Below is a small trained network, with its code and all its weights. Each question gives an input and a target symbol and asks what happens when units are switched off, that is, made to give their printed mean instead of their output.

import numpy as np


def w(rows, s, z=0):
    codes = np.array(rows[::2]) - 128.0
    scale = np.full(codes.shape[1], s)
    scale[-1] = z or s
    return codes * scale


def f(y):
    return np.maximum(y, 0)


def softmax(a):
    e = np.exp(a - a.max(-1, keepdims=True))
    return e / e.sum(-1, keepdims=True)


def log_softmax(a):
    a = a - a.max(-1, keepdims=True)
    return a - np.log(np.exp(a).sum(-1, keepdims=True))


def net(x, mask):
    ids = ['Ωβεημστ'.index(c) for c in x.split()]
    T = len(ids)
    res = E[ids] + P[:T]
    u = 0
    for l in range(3):
        r = res
        for j in range(3):
            rows = slice(2 * j, 2 * j + 2)
            q, k, v = (r @ M[l][rows].T for M in (Q, K, V))
            z = softmax(np.where(np.tri(T) > 0, q @ k.T / 2**0.5, -1e9)) @ v
            o = O[l][rows]
            res = res + np.where(mask[u + j], z, o[:, -1]) @ o[:, :-1]
        u += 3
        y = f(res @ A[l][:, :-1].T + A[l][:, -1])
        res = res + np.where(mask[u : u + 4], y, B[l][:, -1]) @ B[l][:, :-1]
        u += 4
    return log_softmax(res[-1] @ U[:, :-1].T + U[:, -1])


Q, K, V, O, A, B = {}, {}, {}, {}, {}, {}
E = w([
[147,130,145],'Ω',
[139,56,75],'β',
[133,148,152],'ε',
[153,208,122],'η',
[97,10,91],'μ',
[112,144,135],'σ',
[3,149,11],'τ',
],0.013)
P = w([
[118,80,182],'0',
[106,55,153],'1',
[139,112,174],'2',
[144,93,132],'3',
[80,2,108],'4',
[80,82,142],'5',
[11,122,163],'6',
],0.0081)
Q[0] = w([
[187,169,152],'L0H0',
[112,98,2],'L0H0',
[125,113,126],'L0H1',
[146,122,222],'L0H1',
[75,119,172],'L0H2',
[110,83,187],'L0H2',
],0.012)
K[0] = w([
[143,178,170],'L0H0',
[164,251,217],'L0H0',
[110,103,144],'L0H1',
[104,147,129],'L0H1',
[103,103,131],'L0H2',
[132,206,139],'L0H2',
],0.013)
V[0] = w([
[136,87,18],'L0H0',
[212,195,126],'L0H0',
[185,154,124],'L0H1',
[17,156,128],'L0H1',
[254,91,94],'L0H2',
[176,158,136],'L0H2',
],0.0075)
O[0] = w([
[109,90,88,158],'L0H0',
[108,174,135,4],'L0H0',
[106,107,93,48],'L0H1',
[252,138,88,157],'L0H1',
[49,130,185,84],'L0H2',
[73,96,104,54],'L0H2',
],0.011,0.0022)
A[0] = w([
[192,83,216,42],'L0N0',
[254,56,156,96],'L0N1',
[95,134,207,4],'L0N2',
[205,124,188,78],'L0N3',
],0.007,0.0038)
B[0] = w([
[219,145,97,157],'L0N0',
[62,133,2,253],'L0N1',
[148,5,123,129],'L0N2',
[172,114,84,152],'L0N3',
],0.0077,0.0026)
Q[1] = w([
[139,226,217],'L1H0',
[230,150,184],'L1H0',
[138,49,111],'L1H1',
[163,169,71],'L1H1',
[154,30,71],'L1H2',
[104,142,11],'L1H2',
],0.012)
K[1] = w([
[122,249,152],'L1H0',
[201,119,30],'L1H0',
[136,182,160],'L1H1',
[102,119,79],'L1H1',
[44,119,141],'L1H2',
[55,196,39],'L1H2',
],0.014)
V[1] = w([
[63,155,138],'L1H0',
[77,82,165],'L1H0',
[20,58,244],'L1H1',
[152,70,222],'L1H1',
[77,170,140],'L1H2',
[230,102,161],'L1H2',
],0.011)
O[1] = w([
[208,129,70,40],'L1H0',
[140,114,181,216],'L1H0',
[179,77,195,1],'L1H1',
[42,144,148,48],'L1H1',
[119,135,70,69],'L1H2',
[2,143,227,7],'L1H2',
],0.0082,0.0028)
A[1] = w([
[51,165,181,132],'L1N0',
[2,168,28,2],'L1N1',
[52,7,120,220],'L1N2',
[130,170,34,66],'L1N3',
],0.007,0.0058)
B[1] = w([
[154,128,205,147],'L1N0',
[232,39,96,175],'L1N1',
[145,254,181,254],'L1N2',
[60,19,224,202],'L1N3',
],0.0055,0.0078)
Q[2] = w([
[160,218,251],'L2H0',
[106,156,69],'L2H0',
[167,173,192],'L2H1',
[188,93,110],'L2H1',
[156,183,111],'L2H2',
[224,138,205],'L2H2',
],0.012)
K[2] = w([
[128,215,251],'L2H0',
[104,60,91],'L2H0',
[127,105,106],'L2H1',
[135,143,60],'L2H1',
[66,140,149],'L2H2',
[177,203,74],'L2H2',
],0.015)
V[2] = w([
[254,209,68],'L2H0',
[161,173,169],'L2H0',
[236,211,40],'L2H1',
[203,9,90],'L2H1',
[116,5,197],'L2H2',
[59,81,151],'L2H2',
],0.0075)
O[2] = w([
[171,2,129,173],'L2H0',
[93,75,151,46],'L2H0',
[98,91,38,128],'L2H1',
[239,35,31,252],'L2H1',
[232,187,224,231],'L2H2',
[181,213,117,148],'L2H2',
],0.0067,0.0023)
A[2] = w([
[254,25,105,91],'L2N0',
[6,99,213,1],'L2N1',
[149,225,204,167],'L2N2',
[167,122,102,63],'L2N3',
],0.0065,0.0079)
B[2] = w([
[110,239,163,254],'L2N0',
[187,211,145,149],'L2N1',
[143,92,108,229],'L2N2',
[104,2,213,154],'L2N3',
],0.0092,0.012)
U = w([
[116,158,123,57],'Ω',
[170,40,153,54],'β',
[91,193,115,28],'ε',
[1,128,87,228],'η',
[79,39,133,254],'μ',
[30,169,95,130],'σ',
[136,164,55,49],'τ',
],0.0078,0.0063)

Each question gives the input, a string of symbols that net reads in full, and the target symbol t.
The units are the heads (2 rows each of Q, K, V and O) and the neurons (one row each of A and B). Each row of codes is followed by its name. A weight is (code - 128) times the scale printed after its matrix; where a second scale follows, it is the last column's (O, A, B and U).
mask holds one flag per unit, layer by layer, with each layer's heads first. A switched-off unit (its flag False) gives its mean, the last column of its rows in O or B, instead of its output. The means were averaged over made-up inputs and are rounded, as every weight is.
A unit's drop is (log p(t) with every unit on - log p(t) with that unit switched off) / (log p(t) with every unit on - log p(t) with every unit switched off).
The circuit of an input: a set's keep is (log p(t) with only the set's units on - log p(t) with every unit switched off) / (log p(t) with every unit on - log p(t) with every unit switched off). Starting from the 12 units with the biggest drops (on a tie, the unit counted first), units are removed one at a time, each time the one whose removal leaves the highest keep (on an exact tie, the one counted first), for as long as the keep stays at least 0.8.
units of the circuit, in order: the units of the circuit, biggest drop first
k most important neurons: the k neurons with the biggest drops, biggest first
top k neurons in layer l: the k neurons of layer l with the biggest drops, biggest first
drop when u is switched off: that unit's drop, to one decimal
input σ Ω τ η τ, target τ: units of the circuit, in order : L1H2
input η η Ω, target η: top 2 neurons in layer 1 : L1N1; L1N3
input β σ τ η μ, target τ: units of the circuit, in order : L1H2; L2N0
input μ μ τ η τ Ω Ω, target τ: units of the circuit, in order : L1H2; L2H1; L0H0
input τ η η τ η, target τ: units of the circuit, in order : L1H1; L0H1; L0H2
input η ε ε η η η, target η: 2 most important neurons : L1N3; L1N1
input τ β β, target τ: 2 most important neurons : L0N1; L2N0
input τ μ η, target τ: 3 most important neurons : L0N1; L1N1; L2N0
input β η η η τ Ω ε, target τ: units of the circuit, in order : L1H2; L0H0
input τ η η σ τ σ, target τ: 3 most important neurons : L2N0; L1N1; L0N1
input Ω Ω Ω η Ω, target ε: top 2 neurons in layer 1 : L1N2; L1N1
input τ μ ε Ω, target τ: 3 most important neurons : L0N1; L1N1; L2N0
input σ η η Ω, target η: 2 most important neurons : L1N3; L2N0
input τ ε η ε, target τ: most important neuron : L1N1
input σ β μ, target η: 2 most important neurons : L0N1; L1N3
input τ Ω Ω τ τ β σ, target τ: top 3 neurons in layer 1 : L1N1; L1N3; L1N2
input β μ μ ε β Ω, target β: 2 most important neurons : L2N0; L2N2
input η ε Ω β, target η: 2 most important neurons : L1N3; L1N1
input η η η ε, target η: top 2 neurons in layer 1 : L1N1; L1N3
input η μ τ τ ε β, target τ: most important neuron : L2N0
input μ τ τ, target τ: drop when L2N0 is switched off : 0.2
input τ μ η ε Ω τ μ, target τ: drop when L0N1 is switched off : 0.2
